Below are the code and all the weights of a small trained network. Each question names an input and a target symbol and asks about switching units off, where a switched-off unit gives its printed mean instead of its output.

import numpy as np


def w(rows, s, z=0):
    codes = np.array(rows[::2]) - 128.0
    scale = np.full(codes.shape[1], s)
    scale[-1] = z or s
    return codes * scale


def norm(h):
    return h / np.sqrt((h * h).mean(-1, keepdims=True) + 1e-5)


def f(y):
    return y / 2 * (1 + np.tanh(0.7978845608 * (y + 0.044715 * y**3)))


def softmax(a):
    e = np.exp(a - a.max(-1, keepdims=True))
    return e / e.sum(-1, keepdims=True)


def log_softmax(a):
    a = a - a.max(-1, keepdims=True)
    return a - np.log(np.exp(a).sum(-1, keepdims=True))


def net(x, mask):
    ids = ['βγδηξτφω'.index(c) for c in x.split()]
    T = len(ids)
    res = E[ids] + P[:T]
    q, k, v = (norm(res) @ M[0].T for M in (Q, K, V))
    z = softmax(np.where(np.tri(T) > 0, q @ k.T / 2**0.5, -1e9)) @ v
    res = res + np.where(mask[0], z, O[0][:, -1]) @ O[0][:, :-1]
    y = f(norm(res) @ A[0][:, :-1].T + A[0][:, -1])
    res = res + np.where(mask[1:13], y, B[0][:, -1]) @ B[0][:, :-1]
    return log_softmax(norm(res)[-1] @ U[:, :-1].T + U[:, -1])


Q, K, V, O, A, B = {}, {}, {}, {}, {}, {}
E = w([
[66,121,172,171,153,230],'β',
[124,206,243,157,138,82],'γ',
[103,89,34,81,182,165],'δ',
[196,125,82,63,214,139],'η',
[254,183,83,136,107,141],'ξ',
[15,95,207,197,151,208],'τ',
[69,121,117,14,150,137],'φ',
[166,79,154,196,198,87],'ω',
],0.018)
P = w([
[221,35,206,52,169,252],'0',
[171,29,233,1,200,195],'1',
[164,69,206,51,156,170],'2',
[147,87,181,79,140,168],'3',
[133,105,155,94,130,166],'4',
[117,118,136,109,127,162],'5',
[102,127,116,117,128,159],'6',
[93,140,100,124,126,156],'7',
[80,151,87,135,128,147],'8',
[72,167,74,142,130,142],'9',
[70,169,67,145,116,145],'10',
],0.0099)
Q[0] = w([
[161,101,112,109,93,1],'H1',
[139,89,86,84,141,130],'H1',
],0.022)
K[0] = w([
[168,3,191,149,84,159],'H1',
[155,114,159,92,133,166],'H1',
],0.017)
V[0] = w([
[153,183,129,120,2,153],'H1',
[63,241,153,109,235,145],'H1',
],0.015)
O[0] = w([
[173,254,100,147,164,189,101],'H1',
[180,113,152,61,134,78,255],'H1',
],0.0083,0.0034)
A[0] = w([
[146,190,114,184,72,168,157],'N1',
[65,94,56,101,110,120,96],'N2',
[105,226,91,233,58,151,99],'N3',
[216,58,212,105,143,108,57],'N4',
[234,88,215,124,133,113,122],'N5',
[30,97,68,97,64,138,97],'N6',
[98,145,212,136,79,118,33],'N7',
[121,87,62,125,177,176,113],'N8',
[127,85,144,114,112,133,68],'N9',
[124,240,251,105,187,89,5],'N10',
[58,200,173,50,112,98,128],'N11',
[66,179,165,168,122,171,4],'N12',
],0.024,0.0041)
B[0] = w([
[120,157,147,215,66,50,205],'N1',
[94,107,110,136,115,50,143],'N2',
[102,99,103,59,167,220,193],'N3',
[145,174,114,188,78,151,236],'N4',
[124,79,133,48,199,121,251],'N5',
[38,81,102,99,116,179,143],'N6',
[183,100,101,157,92,71,161],'N7',
[171,127,129,80,161,110,160],'N8',
[104,160,130,120,124,104,145],'N9',
[157,96,124,201,146,5,214],'N10',
[172,183,174,52,85,139,180],'N11',
[85,142,213,114,190,144,146],'N12',
],0.035,0.02)
U = w([
[207,126,91,79,154,183,147],'β',
[179,179,117,171,93,21,182],'γ',
[35,27,67,103,151,60,26],'δ',
[91,138,77,181,50,164,254],'η',
[70,146,212,161,165,134,157],'ξ',
[164,37,176,132,39,165,83],'τ',
[113,183,196,42,9,116,108],'φ',
[110,182,122,122,109,111,63],'ω',
],0.011,0.006)

Each question gives the input, a string of symbols that net reads in full, and the target symbol t.
The units are the heads (2 rows each of Q, K, V and O) and the neurons (one row each of A and B). Each row of codes is followed by its name. A weight is (code - 128) times the scale printed after its matrix; where a second scale follows, it is the last column's (O, A, B and U).
mask holds one flag per unit, heads first, then neurons. A switched-off unit (its flag False) gives its mean, the last column of its rows in O or B, instead of its output. The means were averaged over made-up inputs and are rounded, as every weight is.
A unit's drop is (log p(t) with every unit on - log p(t) with that unit switched off) / (log p(t) with every unit on - log p(t) with every unit switched off).
The circuit of an input: a set's keep is (log p(t) with only the set's units on - log p(t) with every unit switched off) / (log p(t) with every unit on - log p(t) with every unit switched off). Starting from the 12 units with the biggest drops (on a tie, the unit counted first), units are removed one at a time, each time the one whose removal leaves the highest keep (on an exact tie, the one counted first), for as long as the keep stays at least 0.8.
circuit, biggest first: the units of the circuit, biggest drop first
unit that matters most: the unit with the biggest drop
top k neurons: the k neurons with the biggest drops, biggest first
drop of u: that unit's drop, to one decimal
input ξ γ ξ τ, target ξ: top 2 neurons => [N12, N5]
input η ξ τ ξ ξ, target δ: top 4 neurons => [N4, N11, N3, N1]
input γ γ ξ ξ β ξ ξ δ ξ φ β, target φ: circuit, biggest first => [N10]
input τ ω τ β γ γ ξ ξ γ ξ, target δ: circuit, biggest first => [N11, N3]
input δ γ γ ω β φ τ, target φ: top 2 neurons => [N10, N1]
input ξ γ β ξ β η ξ ξ ξ ω, target β: circuit, biggest first => [N1, N10]
input γ φ η ω τ, target η: circuit, biggest first => [N5, N10]
input ω ξ ξ ω ω ξ ω β, target ξ: top 2 neurons => [N12, N1]
input γ β ξ ξ ξ η ξ η τ, target η: top 2 neurons => [N5, N6]
input γ γ γ ω γ ξ τ γ ξ δ β, target δ: top 4 neurons => [N6, N4, N2, N1]
input ξ ξ β ξ ξ γ ω ω γ ξ δ, target δ: top 3 neurons => [N2, N6, N11]
input ξ ξ η ω δ ω β, target δ: top 3 neurons => [N6, N4, N1]
input τ δ ξ, target β: top 2 neurons => [N5, N10]
input ξ ξ γ ξ ξ ω γ γ τ ξ, target η: top neuron => [N5]
input γ ξ β ξ φ β, target φ: top 4 neurons => [N10, N1, N9, N3]
input ξ γ ξ ξ ω, target β: top 3 neurons => [N1, N10, N5]
input ξ ξ ω ω ξ δ ω, target δ: top 4 neurons => [N11, N1, N10, N7]
input ξ ξ γ γ ω ξ ξ ω ξ ξ ω, target δ: drop of N7 => 0.4
input ξ ξ ξ ξ ξ ξ ξ τ, target ξ: drop of N12 => 0.4
input γ ξ τ ξ φ γ δ τ, target δ: drop of N2 => 0.3
input ω ξ φ, target φ: drop of N11 => 0.2
input ξ η ξ δ, target δ: unit that matters most => N6
